Below are the code and all the weights of a small trained network. Each question names an input and a target symbol and asks about switching units off, where a switched-off unit gives its printed mean instead of its output.

import numpy as np


def w(rows, s, z=0):
    codes = np.array(rows[::2]) - 128.0
    scale = np.full(codes.shape[1], s)
    scale[-1] = z or s
    return codes * scale


def norm(h):
    return h / np.sqrt((h * h).mean(-1, keepdims=True) + 1e-5)


def f(y):
    return y / 2 * (1 + np.tanh(0.7978845608 * (y + 0.044715 * y**3)))


def softmax(a):
    e = np.exp(a - a.max(-1, keepdims=True))
    return e / e.sum(-1, keepdims=True)


def log_softmax(a):
    a = a - a.max(-1, keepdims=True)
    return a - np.log(np.exp(a).sum(-1, keepdims=True))


def net(x, mask):
    ids = ['αδεζηλμξστφω'.index(c) for c in x.split()]
    T = len(ids)
    res = E[ids] + P[:T]
    u = 0
    for l in range(3):
        q, k, v = (norm(res) @ M[l].T for M in (Q, K, V))
        z = softmax(np.where(np.tri(T) > 0, q @ k.T / 4**0.5, -1e9)) @ v
        res = res + np.where(mask[u], z, O[l][:, -1]) @ O[l][:, :-1]
        u += 1
        y = f(norm(res) @ A[l][:, :-1].T + A[l][:, -1])
        res = res + np.where(mask[u : u + 4], y, B[l][:, -1]) @ B[l][:, :-1]
        u += 4
    return log_softmax(norm(res)[-1] @ U[:, :-1].T + U[:, -1])


Q, K, V, O, A, B = {}, {}, {}, {}, {}, {}
E = w([
[124,55,113,185,115,130],'α',
[95,73,163,166,122,98],'δ',
[148,89,139,165,119,120],'ε',
[128,89,189,177,156,122],'ζ',
[119,150,117,159,113,82],'η',
[89,174,219,84,6,154],'λ',
[143,74,215,161,135,113],'μ',
[113,135,147,158,160,89],'ξ',
[120,82,141,133,141,101],'σ',
[96,89,81,124,133,158],'τ',
[137,119,162,166,116,86],'φ',
[182,150,71,109,150,118],'ω',
],0.023)
P = w([
[27,110,219,3,204,229],'0',
[124,157,109,119,174,103],'1',
[134,144,120,139,169,95],'2',
[142,139,124,161,161,91],'3',
[149,139,127,174,158,92],'4',
[163,125,134,188,159,91],'5',
[164,127,139,206,147,104],'6',
[178,120,132,213,145,83],'7',
],0.0055)
Q[0] = w([
[116,145,184,97,168,88],'0.h0',
[116,99,136,150,208,188],'0.h0',
[114,128,193,183,158,164],'0.h0',
[200,136,255,142,93,57],'0.h0',
],0.0085)
K[0] = w([
[47,145,188,28,20,155],'0.h0',
[118,28,159,131,124,182],'0.h0',
[76,89,169,213,86,240],'0.h0',
[206,202,211,63,1,167],'0.h0',
],0.0069)
V[0] = w([
[150,255,92,139,40,227],'0.h0',
[240,191,73,224,200,152],'0.h0',
[140,132,198,111,140,33],'0.h0',
[16,178,134,94,117,4],'0.h0',
],0.0047)
O[0] = w([
[63,99,255,223,186,234,3],'0.h0',
[111,85,166,69,216,74,78],'0.h0',
[87,214,183,173,201,168,189],'0.h0',
[55,243,184,141,219,81,143],'0.h0',
],0.0046,0.0039)
A[0] = w([
[223,168,53,120,182,104,113],'0.n0',
[133,23,197,159,119,95,255],'0.n1',
[48,226,69,252,146,122,223],'0.n2',
[107,48,3,149,106,150,224],'0.n3',
],0.0052,0.0023)
B[0] = w([
[38,131,142,225,77,156,178],'0.n0',
[132,196,2,154,134,141,254],'0.n1',
[223,3,101,139,102,169,195],'0.n2',
[185,179,211,183,132,57,202],'0.n3',
],0.0072,0.0052)
Q[1] = w([
[147,121,134,107,122,116],'1.h0',
[172,117,108,149,118,87],'1.h0',
[113,84,125,41,201,250],'1.h0',
[87,141,142,86,97,164],'1.h0',
],0.012)
K[1] = w([
[136,113,137,144,158,156],'1.h0',
[81,144,170,165,130,165],'1.h0',
[137,140,88,251,180,36],'1.h0',
[165,136,71,87,195,120],'1.h0',
],0.012)
V[1] = w([
[113,154,104,60,73,28],'1.h0',
[254,164,233,143,196,120],'1.h0',
[161,129,222,99,101,156],'1.h0',
[47,139,188,215,114,84],'1.h0',
],0.0087)
O[1] = w([
[253,91,158,25,46,108,108],'1.h0',
[207,161,189,203,203,177,252],'1.h0',
[227,63,214,202,82,120,164],'1.h0',
[146,231,119,121,23,44,159],'1.h0',
],0.0078,0.0032)
A[1] = w([
[155,67,163,190,204,87,148],'1.n0',
[150,145,32,43,144,110,158],'1.n1',
[19,255,244,47,7,172,38],'1.n2',
[67,205,138,111,153,182,6],'1.n3',
],0.0084,0.0028)
B[1] = w([
[102,111,81,69,140,127,254],'1.n0',
[170,35,191,221,106,85,160],'1.n1',
[175,159,68,83,105,255,171],'1.n2',
[80,106,104,117,41,130,134],'1.n3',
],0.0097,0.0059)
Q[2] = w([
[186,126,34,212,173,135],'2.h0',
[167,115,86,72,101,148],'2.h0',
[67,116,175,148,75,149],'2.h0',
[123,254,203,84,133,241],'2.h0',
],0.01)
K[2] = w([
[87,167,205,2,95,207],'2.h0',
[38,139,82,124,104,175],'2.h0',
[113,132,128,162,90,82],'2.h0',
[68,127,67,139,231,21],'2.h0',
],0.0097)
V[2] = w([
[122,175,202,54,137,81],'2.h0',
[125,61,102,193,9,55],'2.h0',
[64,115,143,192,84,184],'2.h0',
[2,156,227,63,171,65],'2.h0',
],0.0084)
O[2] = w([
[198,169,68,142,116,119,54],'2.h0',
[139,159,254,143,134,135,52],'2.h0',
[151,159,161,185,104,216,125],'2.h0',
[192,77,66,241,48,81,2],'2.h0',
],0.009,0.0036)
A[2] = w([
[128,24,161,171,125,59,96],'2.n0',
[155,95,41,163,105,128,84],'2.n1',
[162,220,26,142,30,134,136],'2.n2',
[4,132,2,171,157,161,1],'2.n3',
],0.009,0.0054)
B[2] = w([
[96,98,91,140,137,140,198],'2.n0',
[166,92,155,92,151,135,195],'2.n1',
[74,176,151,96,165,102,254],'2.n2',
[216,130,190,170,4,155,226],'2.n3',
],0.014,0.005)
U = w([
[154,148,54,127,137,70,131],'α',
[36,85,134,144,114,106,158],'δ',
[233,184,158,103,161,132,71],'ε',
[121,162,130,185,210,165,104],'ζ',
[174,68,195,50,80,95,22],'η',
[132,172,153,86,95,180,253],'λ',
[85,121,250,126,140,131,47],'μ',
[191,86,96,99,122,179,168],'ξ',
[106,116,129,51,200,140,172],'σ',
[81,147,141,75,48,74,126],'τ',
[127,175,139,182,44,124,143],'φ',
[74,227,110,162,152,107,155],'ω',
],0.013,0.0047)

Each question gives the input, a string of symbols that net reads in full, and the target symbol t.
The units are the heads (4 rows each of Q, K, V and O) and the neurons (one row each of A and B). Each row of codes is followed by its name. A weight is (code - 128) times the scale printed after its matrix; where a second scale follows, it is the last column's (O, A, B and U).
mask holds one flag per unit, layer by layer, with each layer's heads first. A switched-off unit (its flag False) gives its mean, the last column of its rows in O or B, instead of its output. The means were averaged over made-up inputs and are rounded, as every weight is.
A unit's drop is (log p(t) with every unit on - log p(t) with that unit switched off) / (log p(t) with every unit on - log p(t) with every unit switched off).
The circuit of an input: a set's keep is (log p(t) with only the set's units on - log p(t) with every unit switched off) / (log p(t) with every unit on - log p(t) with every unit switched off). Starting from the 12 units with the biggest drops (on a tie, the unit counted first), units are removed one at a time, each time the one whose removal leaves the highest keep (on an exact tie, the one counted first), for as long as the keep stays at least 0.8.
units of the circuit, in order: the units of the circuit, biggest drop first
most important unit: the unit with the biggest drop
k most important neurons: the k neurons with the biggest drops, biggest first
k most important neurons of layer l: the k neurons of layer l with the biggest drops, biggest first
input α ζ τ ε α, target μ: units of the circuit, in order : (2.h0)
input λ ζ φ ω, target ω: 3 most important neurons of layer 2 : (2.n2; 2.n3; 2.n1)
input ξ φ τ ξ φ ξ, target α: units of the circuit, in order : (0.n3; 2.h0)
input σ λ ε, target ε: 4 most important neurons : (0.n0; 0.n1; 0.n2; 1.n1)
input δ φ ζ λ τ ε σ, target σ: 3 most important neurons : (1.n2; 0.n3; 0.n1)
input λ ω ε η, target η: 2 most important neurons : (0.n2; 1.n2)
input σ ω ω σ ξ σ ε, target η: units of the circuit, in order : (1.h0; 0.h0; 1.n1)
input ζ ε ε ω, target φ: units of the circuit, in order : (1.h0; 2.n3; 0.n1; 0.n3)
input ζ η ζ ζ τ, target φ: 2 most important neurons : (2.n3; 0.n3)
input ε ω λ λ λ ω τ ξ, target ξ: 3 most important neurons of layer 0 : (0.n2; 0.n0; 0.n3)
input φ ζ ξ ξ φ ω η σ, target ε: units of the circuit, in order : (1.h0; 0.n0)
input μ σ ε η δ, target ζ: units of the circuit, in order : (1.h0; 0.n0; 0.n1)
input τ ζ ε ξ, target δ: 2 most important neurons : (1.n1; 0.n2)
input σ ζ λ ω ε, target ε: most important unit : 0.n0
input φ ξ ε τ ξ σ, target ε: 3 most important neurons of layer 0 : (0.n3; 0.n1; 0.n0)
input ξ τ ε, target α: 3 most important neurons : (0.n1; 0.n3; 0.n0)
input ε ε ε α, target σ: 2 most important neurons of layer 0 : (0.n3; 0.n0)
input δ τ α ε ζ ω ω ω, target τ: units of the circuit, in order : (1.h0; 0.h0)
input σ φ τ ε ε, target η: units of the circuit, in order : (1.h0; 0.h0; 0.n3; 1.n1)
input σ ω ω, target η: most important unit : 1.h0
input μ ω φ ε α δ σ, target ζ: 2 most important neurons : (0.n0; 0.n2)
input λ φ ω ω ζ τ, target τ: 3 most important neurons : (0.n3; 0.n2; 1.n2)
input ξ η μ δ ζ ζ η δ, target α: units of the circuit, in order : (2.h0; 0.n0; 0.n1)
input ε ζ ε, target σ: units of the circuit, in order : (0.h0; 2.h0; 1.h0)
